In the rows, zero is written as 128.
[179 146 102 163 167 176  93 145 122  82 158 136  95 119 134 126 127  65
 106 126  99 139  72 133 112 109 188 161 105 110 127 136 135 104 143 117
 143 139 172 138 112] => M
[165 120 116 141 103 135 151 170 170 133 145  73 103 145 109 102 127  89
 163 161  89 132 137 123 166  94  89 150  91 138 100 145 177 157 120 120
 163  65  93 124  60] => X
[141 132 113 162  89 119  82 164 191 148 154  54  85 181 119 108  72 116
 173 148 108 114 129 121  86 117 103 143 100 129  96 131 160 108 116 106
 180  99 136 114 113] => K
[143 132 129 157 165 174  82 128 105 111 141 152 121 105 115  95 115  88
 116 114 112 130 108  88 116  94 166 160 113 100 126 119 108 115 129 124
 123 144 147 156 131] => C
[149 134 115 150  90 127  82 168 187 149 158  64  98 179 112 100  79 118
 168 149 107 115 130 125  98 114 108 133  95 120 103 129 151 112 115 113
 169 101 137 109 105] => K
[163  96  75 116 146 138 175 110 140 114 133 122  83 123  51 129  98 191
 148 138 151 126 101  77 107 130  35 149  85  59 166  98 118 142 147 109
 140 131  94 131 125] => X
[ 50  96 134 143 108  99 132 109 162 152 117 125 108 116  43  96 140 201
 157 142 185 157 164 145 113  94 151 142 160 116 142 104 128 157 180 121
 147 149 170 128 191] => X
[122 109 115 166 137 107 172  99 151 113 112  96  70 110  62 123  68 186
 149 106 150 121 131 101 102 164  47 135  90 111 195  86 114 134 141 123
 174 158 121 161 128] => C
[ 53  95 126 143 114 109 127 113 174 158 114 120 102 116  77  88 144 206
 148 137 186 169 161 141  93  95 149 132 157 103 144 117 102 147 179 118
 148 138 172 129 184] => F
[167 127 112 144 104 153 145 173 179 120 150  80 130 152 114 111 117  94
 160 159  82 129 138 125 162 101 109 138  86 123 110 150 175 154 129 111
 166  79  80 130  77] => Y
[187 144 114 152 180 175 100 148 102  83 160 119 110 131 136 125 119  62
 117 152 112 127  67 141 104 116 210 165 120 100 125 139 151 100 124 130
 139 147 180 140 113] => K
[137 128 113 158  87 121  68 172 200 133 155  76 108 161 118 103  76 107
 164 124 101 135 147 139 102 117  88 132  93 116 105 142 152 122 148 112
 177 102 130 118 123] => Y
[160 140 126 127 162 165  76 145 107  74 156 137 117 110 135 132 129  73
 106 137 101 143  86 127 100 102 212 136 109  96 130 147 121 101 140 139
 122 145 174 128 102] => E
[167 125 119 128 109 144 161 170 176 131 150  63 104 155 125 101 123  95
 161 154  91 136 154 119 134  93  82 128 100 123 100 148 157 155 109 116
 166  66  96 125  72] => G
[144 143 116 168 160 179  85 135 116 112 139 160 106 108 118 102 129  92
 113 125 107 137 102  88 103  94 160 168 103 120 126 120 110 109 135 135
 127 134 158 149 140] => M
[155 132 127 162 160 169  73 137 107  94 144 155 130 102 116 114 122  66
 117 133 106 136 114  98 101 106 173 151 103  95 140 131 129 103 150 142
 127 141 170 158 155] => Y
[132 130 123 138 155 162  78 129 114 105 144 150 126 101 136 113 137  85
 106 144 110 145 108 105  93  90 185 145 103 102 117 139 113 106 135 150
 117 135 153 136 118] => E
[ 59  97 132 156 116 106 125 117 180 155 118 125  97 112  55 102 138 220
 149 142 187 172 169 145  86  99 139 139 155 105 139 112 107 152 184 127
 150 137 168 129 193] => F
[167 128 108 151 101 155 152 172 189 133 147  85  98 160 110  93 121 117
 158 161  83 131 128 111 150  84  91 146  78 138 103 142 156 159 109 108
 165  66  79 129  62] => M
[ 59  82 135 131 105 109 175 118 162 173  99 130 121  62 100 111 148 146
 156 144 134 180 140 153 144 105 152 162 167 126 164 161 124 168 159 108
 166 130 131  77 165] => X
[136 137 116 171  70 117  71 163 188 134 146  61  80 183 129 102  81 115
 164 121 104 131 135 134  88 106  98 128 102 114  99 118 148 123 108 114
 179 100 130 119 109] => Q
[150 138 135 161 164 167  76 136 112 107 146 146 115 111 139 130 126  89
 109 117 107 132 112  99  87  91 168 157 103  93 127 125 126 106 125 131
 128 128 158 135 133] => H
[164 103  70 109 139 137 182 105 137 113 130 123  92 127  53 121 100 177
 149 137 149 129 100  83 114 132  45 144  86  56 169  89 126 140 133 111
 135 133  91 141 118] => X
[125 117 113 145 138 109 168 111 152 108 119 105  66 111  63 123  74 204
 146 121 164 135 125 113  90 156  56 131  84 117 191 103 106 130 153 146
 160 152 150 171 140] => F
[171 135 104 157  96 155 156 166 192 135 145  83  90 157 110  97 123 104
 157 158  76 132 128 115 156  89  91 141  76 140 103 136 159 151 111 108
 169  68  80 127  63] => M
[116 142 120 144  67 108  72 167 193 132 154  68  90 162 146 107  81 119
 153 121  99 150 148 148  88 107  93 109  84 121  90 139 126 110 138 131
 171 107 127 100  96] => E
[ 65  87 132 115 121 136 178 111 163 167 102 122 126  73 127 100 145 149
 150 143 130 184 150 127 138 104 167 146 155 132 167 150 128 169 147 105
 167 122 122  79 149] => L
[176 110  74 107 160 156 182 105 154  96 134 134  87 135  59 136 108 182
 136 155 141 113 106  86 103 132  50 154  87  58 153 123 119 124 136 107
 133 137  80 134 108] => J
[178 103  65 122 158 163 175 112 165 107 136 134 105 119  66 137 105 172
 137 137 134 127  97  85 103 129  66 143  77  48 177 116 135 136 156 106
 140 142  84 139 131] => Y
[ 57 103 129 169 113 114 134 108 178 147 113 120  94 129  74  95 139 199
 143 140 184 158 159 144  94  89 157 136 158 102 147  94 120 153 169 125
 153 151 168 136 193] => Q
[137 128 120 152  82 124  64 163 193 145 156  70  92 174 131 107  85 136
 163 121 107 126 148 128  84 100  81 139  92 112  98 133 163 120 112 107
 170  96 127  99 106] => H
[ 66  90 128 130 107 133 174 122 183 177 103 130 114  59 112 103 151 159
 151 133 126 189 141 135 132  99 139 146 157 120 161 164 101 161 152 114
 159 121 128  80 163] => F
[176 143 125 134 165 175  86 138  91  59 165 135 125 140 109 129 137  71
 118 150 110 120  92 137 108 116 216 157 126  95 121 154 149  99 124 127
 123 145 178 132 104] => J
[141 127 132 149 149 156  87 130  87 115 143 151 114 105 108 101 126  74
 126 128 120 129 113  91 109  95 165 160 114 102 127 111 126 116 129 146
 120 127 173 145 142] => X
[150 138 125 178 153 172  67 130 104 106 138 150  96 110 127 114 117  91
 118 135 116 137 100  94  87  92 176 174 119  88 123 110 125 108 126 140
 130 145 158 144 153] => Q
[148 133 114 161  80 120  69 166 191 134 163  73 109 169 120 107  84 108
 160 123 103 125 147 139 107 119  89 125  86 114 104 136 164 119 155 117
 176 107 134 126 123] => Y
[139 134 124 156 150 160  87 134  92 106 143 138 114 106 108 102 130  73
 131 124 116 134 110  97 117  98 158 166 116 108 121 114 136 113 134 140
 128 134 163 145 132] => X
[165 109  67 130 152 146 185 106 170 120 124 131  80 119  50 127 100 207
 134 144 139 132  98  83 108 129  47 153  74  75 173 101 114 143 138 106
 151 143  85 148 122] => M
[ 46  94 135 146 109  93 130 107 164 164 120 126 105 117  49  85 134 197
 152 144 191 158 171 147 111 100 134 147 152 118 148 104 129 152 196 127
 153 154 179 137 191] => X
[113 116 124 152 132 105 170 103 150 107 108 114  67 115  58 114  80 196
 154 114 152 133 121 113 110 161  61 135  88 135 202  76 108 135 159 155
 172 161 152 168 128] => A
[145 136 132 134 167 167 104 139 101 109 138 137 122 103 134  98 140  61
 115 120 115 138 130  97  98  93 145 139 122  98 125 125 110 111 127 144
 124 133 164 155 125] => G
[153 137 131 141 161 176  77 127  80  99 151 144 124 109 133 109 119  89
 114 129 121 143 120  86 105 110 185 146 103 108 135 101 125 112 135 145
 123 134 173 143 139] => L
[169 105  81 117 157 159 183 114 156 108 130 126  91 123  67 140 105 208
 135 140 138 126 106  73 100 114  33 140  76  46 169  98 117 140 127 101
 141 135  74 134 110] => H
[153 138 134 158 167 178  93 130 104 109 139 150 119 102 124  99 119  75
 115 113 100 136 102  93 123  89 186 157 110  95 130 131 115 114 123 127
 129 142 142 146 123] => C
[117 114 113 163 138 116 173 109 155  90 120  99  87 114  60 128  79 158
 152 121 145 120 129 124 106 167  63 129  86 124 198 101 138 132 166 130
 174 162 133 162 130] => Y
[154 127 133 147 160 153  84 131  82 110 143 146 109 105 109 116 122  81
 128 127 116 129 108  86 101 106 163 172 119 101 125 123 142 115 126 147
 124 134 170 135 141] => X
[138 125 123 144  68 120  63 167 196 145 153  81  82 181 113  94  85 141
 166 118 104 139 146 123 100 105  91 129  92 124 102 121 149 124 135 131
 182 103 153 109 112] => A
[ 67  93 145 124 117 124 174 110 170 158 103 137 122  74 101 108 155 148
 147 155 128 163 160 144 141 108 145 157 166 123 153 175 113 151 153 112
 157 137 125  77 152] => J
[173 116 119 128  87 154 132 165 175 132 150  86 106 167 115  95 126 120
 162 153  85 134 136  99 165  87 100 136  86 126  99 127 162 157 110 124
 165  69  99 120  72] => A
[165 103  75 113 153 148 171 112 167 120 134 124  75 119  61 127  90 206
 140 129 144 138  97  65  89 125  39 137  80  58 169 112  96 135 147 109
 139 130  99 142 129] => F
[114 118 124 157 134 106 172 104 152 101 111  94  64 127  70 129  76 197
 152 113 153 126 134 119  88 157  37 130  86 114 198  90 121 127 142 124
 174 153 134 158 126] => H
[176 113 120 136 103 150 129 173 179 134 144  89 103 164 115  96 135 118
 163 160  91 129 135 101 158  90  98 152  91 131  99 131 165 159 117 129
 161  60 101 127  65] => A
[171  88  84 101 144 156 163 112 145 111 127 137  95 132  55 124 110 205
 148 142 138 129  94  52 109 121  66 147  91  55 170  94 115 148 128 113
 141 133  99 132 119] => A
[176  98  67  99 161 161 167 105 147 109 132 116  90 126  77 130  93 183
 137 144 139 134 105  59 101 132  59 139  77  56 170  96 122 137 135  94
 149 124  82 129 106] => L
[ 63  91 135 133 127 135 167 120 182 166 102 138 125  78 105 108 150 166
 146 138 127 179 145 143 125  88 146 149 150 103 171 161 106 159 142 106
 160 123 129  77 163] => H
[168  98  74 107 160 156 160 102 141 111 133 119  91 125  70 122  94 199
 141 145 153 129 111  62  97 136  56 137  73  66 180  88 119 138 143 110
 140 130  98 134 114] => L
[ 59 102 145 140 108 106 141 104 160 135 125 129 112 132  64 104 146 198
 149 157 181 146 175 149 101 106 154 138 166 109 131 124 124 142 174 120
 143 153 167 119 186] => J
[154 129 133 143 160 163  84 135  86 105 144 154 119 104  98 104 134  82
 124 138 121 129 109  93 118  92 181 168 117 106 128 117 139 120 131 146
 112 134 176 151 137] => X
[174 139 132 146 170 162  82 137 100  69 156 140 109 126 119 130 129  58
 116 144 111 114  96 138 105 121 190 167 124 105 119 151 139  97 130 132
 127 138 174 136 106] => J
[176  94  79 124 155 153 156 114 152  99 139 130 111 121  47 135  98 177
 143 150 139 122 107  68 103 133  64 142  82  45 177 109 133 137 152 103
 137 141  94 143 137] => Y
[ 63  88 131 130 111 126 162 122 173 175 101 129 119  71 105 109 146 167
 156 135 128 186 137 126 110 102 162 154 167 119 159 164 106 163 141 111
 158 120 134  90 169] => F
[135 146 109 167  72 122  89 165 203 144 153  76  80 179 113  94  84 135
 161 124 101 134 138 140 101 105  86 130  80 141  99 128 147 124 130 116
 178 102 128 121 104] => M
[ 53  89 128 164 127 111 131 102 179 157 114 120 110 116  62  91 138 205
 146 129 183 156 167 132 104  98 142 145 160 102 143 110 120 154 176 106
 157 155 151 129 183] => C
[192 133 114 142 113 154 171 168 169 140 152  70 112 162 133 105 122  90
 158 182  81 123 123 117 161 100 109 137  88 131 100 141 165 145  97 126
 156  65  88 119  67] => K
[ 54  90 121 147 114 112 116 115 178 158 117 124  95 117  70  86 138 211
 148 134 194 166 167 143  82  98 131 140 156  98 138 109 104 150 175 121
 148 138 170 125 186] => F
[ 61  96 135 149 117 106 114 113 172 155 119 122  97 111  64  96 137 209
 148 135 184 168 162 141  86  98 157 135 158 101 141 118 109 147 173 126
 149 146 182 124 195] => F
[166 134 127 138  96 145 157 159 175 116 152  81 105 166 111 100 128  90
 158 168  86 121 154 131 160 103  94 137  90 131  96 152 162 141 116 118
 158  72  87 121  57] => J
[154 136 125 144 153 176  85 135  97 111 145 149 107 100 129 104 129  88
 119 128 115 141 109  86 109  96 166 149 113  98 121 123 106 106 125 144
 117 125 169 140 140] => F
[ 59  98 125 154 112 136 173 121 184 157  93 128 117  78 115 107 148 143
 148 143 127 183 133 140 123  91 172 153 162 110 165 148 117 161 129 110
 164 129 119  88 163] => Q
[ 51 101 125 162 112 115 129 113 185 157 110 133  99 120  52  82 144 217
 145 139 177 164 169 143 104  94 134 143 144 121 149 104 108 157 174 116
 157 150 159 129 181] => M
[ 48  81 123 126 120 129 148 121 189 162 104 135 116  63 117 116 155 163
 139 147 136 187 147 142 109  98 138 160 158 120 145 171 108 153 167 114
 160 136 120  71 155] => E
[ 55  97 143 132 117 131 177 122 184 165  98 131 126  71 114 115 144 166
 148 128 120 182 146 143 126  90 153 144 155 115 174 159 110 162 137 104
 162 129 124  74 159] => H
[ 52  96 129 153 119 106 120 104 169 149 118 106  97 125  75  97 134 206
 148 137 191 159 175 145  88 104 150 130 144 119 145  91 128 152 191 118
 168 147 168 129 173] => L
[176 133 118 130 178 179  92 137  98  81 163 127 114 128 144 114 125  67
 111 133 114 141  90 116 114 109 202 140 107 104 136 127 139 113 145 124
 134 125 181 137 107] => L
[145 124 123 142  73 122  68 170 191 138 146  81  90 170 126 109  92 128
 168 123  97 134 135 119 110 106 104 138  99 129  96 129 151 128 120 122
 175  88 132 103 107] => A
[142 139 112 174  81 131  79 164 195 144 151  71  78 166 139 100  89 111
 159 121 104 132 136 128 106 101  91 139  97 115  99 119 146 122 123 123
 172  97 128 107 115] => Q
[126 119 108 155 138 118 178 111 161  95 120 104  88 107  61 130  80 174
 148 122 148 121 125 125 118 162  58 126  80 120 202 100 127 133 176 133
 167 166 129 167 132] => Y
[172 137 109 151 107 149 151 163 192 132 146  87 101 154 108 100 120 115
 153 162  82 133 126 112 158  88 106 146  75 142 103 144 164 151 107 115
 162  74  87 138  77] => M
[184 141 127 126 181 167 104 146  92  82 155 124 114 120 133 118 131  56
 111 131 109 138 100 133 104 110 177 146 127  97 125 138 127 114 130 135
 134 137 180 157 112] => G
[136 137 126 144  81 129  69 165 187 145 159  77  94 178 118 107  76 145
 160 116 104 128 153 132  92 100  85 136  88 106  99 126 154 123 118 106
 174 106 123 102 108] => H
[ 60  77 125 123 122 136 166 115 173 172 109 126 129  69 130  97 148 146
 146 146 141 185 157 125 135 101 146 150 155 120 158 144 121 166 161 100
 164 116 123  72 157] => L
[170 132 106 156 112 150 154 170 191 136 142  87  98 155 114 101 132 121
 153 166  90 133 131 128 157  91  96 156  82 146  98 147 164 159 114 119
 164  67  77 126  62] => M
[ 58 100 132 142 119 108 129 112 173 155 115 123 100 115  61  97 133 219
 148 132 185 171 167 144  91  99 152 139 156 104 141 113 108 154 171 126
 153 146 169 134 194] => F
[121 110 115 137 126 113 172 107 151 106 111 110  73 125  62 124  83 203
 157 117 151 131 121 103 111 158  61 132  94 121 192  80 118 138 143 146
 170 155 142 150 132] => A
[157 124 112 117 100 149 147 169 181 126 146  82 112 150 127 106 129 110
 149 170  84 138 137 121 147  87 100 123  79 120 100 155 146 146 118 126
 155  74  78 116  47] => E
[141 133 125 140  79 122  67 169 181 145 154  75  87 156 122 102  78 137
 167 122 106 134 133 131  90 105 111 131  96 127 100 145 140 127 110 128
 161  96 140 107 109] => F
[145 131 136 159 157 170  97 125  98 112 146 149 127  98 127 103 117  79
 111 112 108 132 112  77 118  97 165 148 110  93 131 119 113 114 129 129
 127 145 149 148 135] => C
[152 140 125 162 159 173  77 137 108  93 145 152 137 103 117 110 127  66
 117 126 104 137 110 103 114 105 173 145 104  98 136 126 127 104 155 141
 123 146 162 161 147] => Y
